Below is a small trained network, with its code and all its weights. Each question gives an input and a class and asks what happens when units are switched off, that is, made to give their printed mean instead of their output.

import numpy as np


def w(rows, s, z=0):
    codes = np.array(rows[::2]) - 128.0
    scale = np.full(codes.shape[1], s)
    scale[-1] = z or s
    return codes * scale


def f(y):
    return np.maximum(y, 0)


def log_softmax(a):
    a = a - a.max(-1, keepdims=True)
    return a - np.log(np.exp(a).sum(-1, keepdims=True))


def net(x, mask):
    res = np.array(x, float).reshape(1, 8) / 4 @ E
    y = f(res @ A[0][:, :-1].T + A[0][:, -1])
    res = res + np.where(mask, y, B[0][:, -1]) @ B[0][:, :-1]
    return log_softmax(res[-1] @ U[:, :-1].T + U[:, -1])


A, B = {}, {}
E = w([
[252,174,176,208,110],'x0',
[183,15,146,48,75],'x1',
[188,110,32,84,221],'x2',
[204,133,106,123,22],'x3',
[141,99,251,35,73],'x4',
[103,141,42,154,71],'x5',
[159,2,186,230,111],'x6',
[91,173,170,106,226],'x7',
],0.0081)
A[0] = w([
[151,93,233,84,188,160],'n0',
[67,170,88,146,201,184],'n1',
[203,135,156,161,66,157],'n2',
[132,129,80,186,90,79],'n3',
[186,67,129,201,196,203],'n4',
[172,107,134,54,159,147],'n5',
[3,103,173,52,117,124],'n6',
[124,107,142,93,30,75],'n7',
[122,208,151,137,151,151],'n8',
[101,94,119,153,186,148],'n9',
[183,107,124,44,151,107],'n10',
[37,117,127,76,198,166],'n11',
[171,200,57,124,190,131],'n12',
[147,177,84,150,156,107],'n13',
[228,161,121,164,100,126],'n14',
[97,156,104,109,28,253],'n15',
[162,91,122,167,156,127],'n16',
[98,141,74,147,180,120],'n17',
[92,125,137,112,184,81],'n18',
[96,180,174,148,124,146],'n19',
],0.011,0.0038)
B[0] = w([
[77,147,254,125,189,232],'n0',
[106,169,70,77,81,253],'n1',
[135,91,108,187,105,220],'n2',
[181,144,161,146,104,190],'n3',
[122,98,109,226,130,226],'n4',
[223,90,185,124,165,196],'n5',
[110,96,126,53,126,235],'n6',
[134,141,161,125,85,209],'n7',
[135,177,132,29,86,200],'n8',
[90,53,81,166,118,183],'n9',
[218,104,125,116,159,197],'n10',
[108,98,86,47,170,236],'n11',
[124,202,48,192,163,240],'n12',
[123,232,129,226,131,196],'n13',
[111,96,110,190,174,209],'n14',
[193,140,93,145,25,235],'n15',
[134,162,148,195,155,174],'n16',
[114,128,43,82,176,211],'n17',
[114,98,98,66,97,175],'n18',
[135,183,178,72,81,188],'n19',
],0.0071,0.011)
U = w([
[99,195,150,104,122,37],'0',
[208,114,147,112,203,136],'1',
[130,237,47,153,197,153],'2',
[45,5,73,124,152,52],'3',
[85,130,195,161,193,81],'4',
[147,60,133,234,135,188],'5',
[128,68,131,153,11,100],'6',
[158,93,113,197,67,255],'7',
],0.011,0.0025)

Each question gives the input, the list of numbers given to net, and the class t.
The units are the neurons (one row each of A and B). Each row of codes is followed by its name. A weight is (code - 128) times the scale printed after its matrix; where a second scale follows, it is the last column's (A, B and U).
mask holds one flag per neuron, in row order. A switched-off neuron (its flag False) gives its mean, the last column of its row in B, instead of its output. The means were averaged over made-up inputs and are rounded, as every weight is.
A unit's drop is (log p(t) with every unit on - log p(t) with that unit switched off) / (log p(t) with every unit on - log p(t) with every unit switched off).
The circuit of an input: a set's keep is (log p(t) with only the set's units on - log p(t) with every unit switched off) / (log p(t) with every unit on - log p(t) with every unit switched off). Starting from the 12 units with the biggest drops (on a tie, the unit counted first), units are removed one at a time, each time the one whose removal leaves the highest keep (on an exact tie, the one counted first), for as long as the keep stays at least 0.8.
circuit, biggest first: the units of the circuit, biggest drop first
top k neurons: the k neurons with the biggest drops, biggest first
drop of u: that unit's drop, to one decimal
input [-8,-7,-3,0,8,7,-3,-2], class 6: top 2 neurons -> [n15, n0]
input [-1,2,6,5,2,-4,-5,-7], class 1: top 3 neurons -> [n10, n5, n4]
input [3,-1,-6,4,0,2,-8,-1], class 6: circuit, biggest first -> [n15, n17]
input [6,-2,5,-7,-2,-8,0,-7], class 5: circuit, biggest first -> [n4]
input [7,3,-4,5,8,-5,-8,0], class 1: top 3 neurons -> [n0, n10, n5]
input [-4,-8,-3,-7,5,-1,-1,7], class 0: circuit, biggest first -> [n19, n8]
input [-6,-3,-7,6,8,-3,6,7], class 4: top 2 neurons -> [n0, n1]
input [4,7,2,-8,7,-3,6,-7], class 5: top 2 neurons -> [n4, n2]
input [3,-6,-7,6,2,1,-6,3], class 0: top 3 neurons -> [n19, n8, n4]
input [-3,3,-7,-7,-3,8,-7,3], class 0: top 2 neurons -> [n6, n19]
input [-3,-1,3,1,8,-4,5,5], class 4: top 2 neurons -> [n0, n15]
input [3,-8,-7,-2,7,7,4,6], class 0: top 2 neurons -> [n19, n8]
input [3,-2,-3,-2,-5,-8,-2,-7], class 5: top 3 neurons -> [n1, n17, n11]
input [6,0,7,8,3,3,-4,-1], class 7: circuit, biggest first -> [n2]
input [-6,0,-6,-8,0,8,-7,-2], class 3: drop of n6 -> 0.2
input [1,2,-3,-6,-1,4,4,3], class 3: drop of n13 -> 0.2
input [-3,-7,-7,-7,2,-6,-2,6], class 0: drop of n19 -> 0.2
input [-5,-5,6,-4,8,-7,-5,-7], class 1: drop of n5 -> 0.3
